Below is a small trained network, with its code and all its weights. Each question gives an input and a class and asks what happens when units are switched off, that is, made to give their printed mean instead of their output.

import numpy as np


def w(rows, s, z=0):
    codes = np.array(rows[::2]) - 128.0
    scale = np.full(codes.shape[1], s)
    scale[-1] = z or s
    return codes * scale


def norm(h):
    return h / np.sqrt((h * h).mean(-1, keepdims=True) + 1e-5)


def f(y):
    return y / 2 * (1 + np.tanh(0.7978845608 * (y + 0.044715 * y**3)))


def log_softmax(a):
    a = a - a.max(-1, keepdims=True)
    return a - np.log(np.exp(a).sum(-1, keepdims=True))


def net(x, mask):
    res = np.array(x, float).reshape(1, 8) / 4 @ E
    u = 0
    for l in range(3):
        y = f(norm(res) @ A[l][:, :-1].T + A[l][:, -1])
        res = res + np.where(mask[u : u + 3], y, B[l][:, -1]) @ B[l][:, :-1]
        u += 3
    return log_softmax(norm(res)[-1] @ U[:, :-1].T + U[:, -1])


A, B = {}, {}
E = w([
[117,190,184,136,175,138,121,155,170,136],'x0',
[60,70,80,101,132,129,157,70,191,144],'x1',
[96,202,240,200,105,53,88,55,170,137],'x2',
[156,105,140,195,187,54,124,177,58,77],'x3',
[133,89,126,216,228,190,209,176,143,174],'x4',
[123,142,151,94,2,70,222,137,159,148],'x5',
[196,174,38,133,169,162,133,38,147,123],'x6',
[126,143,72,129,172,253,32,26,177,199],'x7',
],0.001)
A[0] = w([
[125,3,58,120,96,92,157,102,43,53,165],'L0N1',
[65,178,219,240,221,159,33,161,149,250,2],'L0N2',
[156,160,143,147,181,136,38,149,64,134,64],'L0N3',
],0.0018,0.00077)
B[0] = w([
[125,145,151,72,114,136,67,71,153,146,252],'L0N1',
[146,114,53,4,105,126,92,105,139,130,246],'L0N2',
[167,90,79,159,164,103,186,117,125,104,145],'L0N3',
],0.004,0.00044)
A[1] = w([
[124,175,142,47,70,196,59,77,194,177,253],'L1N1',
[80,81,63,122,227,193,231,157,201,164,24],'L1N2',
[195,144,101,132,220,132,56,176,5,37,104],'L1N3',
],0.0025,0.00063)
B[1] = w([
[90,174,108,76,146,164,193,47,130,74,253],'L1N1',
[185,83,187,157,204,158,171,196,209,166,173],'L1N2',
[176,183,96,22,217,139,164,140,255,171,198],'L1N3',
],0.004,0.0019)
A[2] = w([
[69,35,151,140,55,127,132,154,86,151,255],'L2N1',
[214,177,82,252,163,141,165,21,175,185,177],'L2N2',
[103,132,139,207,83,160,153,74,127,132,50],'L2N3',
],0.0027,0.00054)
B[2] = w([
[217,83,57,149,154,157,73,151,89,205,160],'L2N1',
[207,66,2,32,60,85,28,213,73,196,247],'L2N2',
[186,98,116,3,127,125,174,226,106,63,125],'L2N3',
],0.0029,0.0012)
U = w([
[43,183,92,39,77,196,133,2,131,68,165],'0',
[108,217,232,170,66,21,168,160,91,60,135],'1',
[183,68,71,122,43,105,119,164,58,177,128],'2',
[102,142,121,238,149,197,88,136,87,58,2],'3',
[76,100,149,167,200,68,47,95,117,95,83],'4',
[114,38,210,231,174,187,195,217,152,179,133],'5',
[224,155,62,56,249,167,140,164,229,167,162],'6',
],0.006,0.0063)

Each question gives the input, the list of numbers given to net, and the class t.
The units are the neurons (one row each of A and B). Each row of codes is followed by its name. A weight is (code - 128) times the scale printed after its matrix; where a second scale follows, it is the last column's (A, B and U).
mask holds one flag per neuron, layer by layer. A switched-off neuron (its flag False) gives its mean, the last column of its row in B, instead of its output. The means were averaged over made-up inputs and are rounded, as every weight is.
A unit's drop is (log p(t) with every unit on - log p(t) with that unit switched off) / (log p(t) with every unit on - log p(t) with every unit switched off).
The circuit of an input: a set's keep is (log p(t) with only the set's units on - log p(t) with every unit switched off) / (log p(t) with every unit on - log p(t) with every unit switched off). Starting from all 9 units, units are removed one at a time, each time the one whose removal leaves the highest keep (on an exact tie, the one counted first), for as long as the keep stays at least 0.8.
circuit, biggest first: the units of the circuit, biggest drop first
k most important neurons: the k neurons with the biggest drops, biggest first
drop of u: that unit's drop, to one decimal
input [-3,2,5,-4,6,1,-5,2], class 0: 3 most important neurons : L0N2; L1N1; L0N3
input [-8,8,-5,-4,8,3,-1,5], class 5: 3 most important neurons : L1N2; L1N3; L0N2
input [4,6,-6,-3,8,-5,-3,1], class 5: 3 most important neurons : L1N2; L1N3; L1N1
input [-5,7,-3,-5,6,8,-8,6], class 5: circuit, biggest first : L1N2; L1N3
input [-4,0,-6,2,-4,-2,-4,0], class 0: 3 most important neurons : L0N1; L1N2; L2N2
input [-6,2,-4,5,-3,1,-4,0], class 0: circuit, biggest first : L0N1; L2N2
input [6,-7,1,3,-2,6,0,6], class 0: circuit, biggest first : L1N2; L1N1
input [7,1,1,3,-1,5,-1,1], class 1: 4 most important neurons : L0N1; L2N2; L1N3; L1N1
input [-2,4,-7,1,7,5,6,-5], class 5: circuit, biggest first : L1N2; L1N3; L0N2
input [-2,0,2,3,1,2,2,6], class 2: 2 most important neurons : L2N2; L0N1
input [-6,-6,-5,7,-8,-4,-8,5], class 6: 2 most important neurons : L1N3; L0N3
input [-8,-8,-4,7,1,-5,-5,-1], class 6: circuit, biggest first : L1N3
input [5,-7,7,5,-3,1,-7,6], class 0: 2 most important neurons : L0N2; L1N2
input [1,0,2,6,8,-2,-3,-2], class 6: 2 most important neurons : L1N3; L0N2
input [-1,4,2,6,5,8,2,4], class 2: 2 most important neurons : L2N2; L1N3
input [2,3,5,-4,-2,0,2,-4], class 1: drop of L1N3 : 0.5
input [-8,-7,5,1,3,-2,8,7], class 2: drop of L0N2 : -0.1
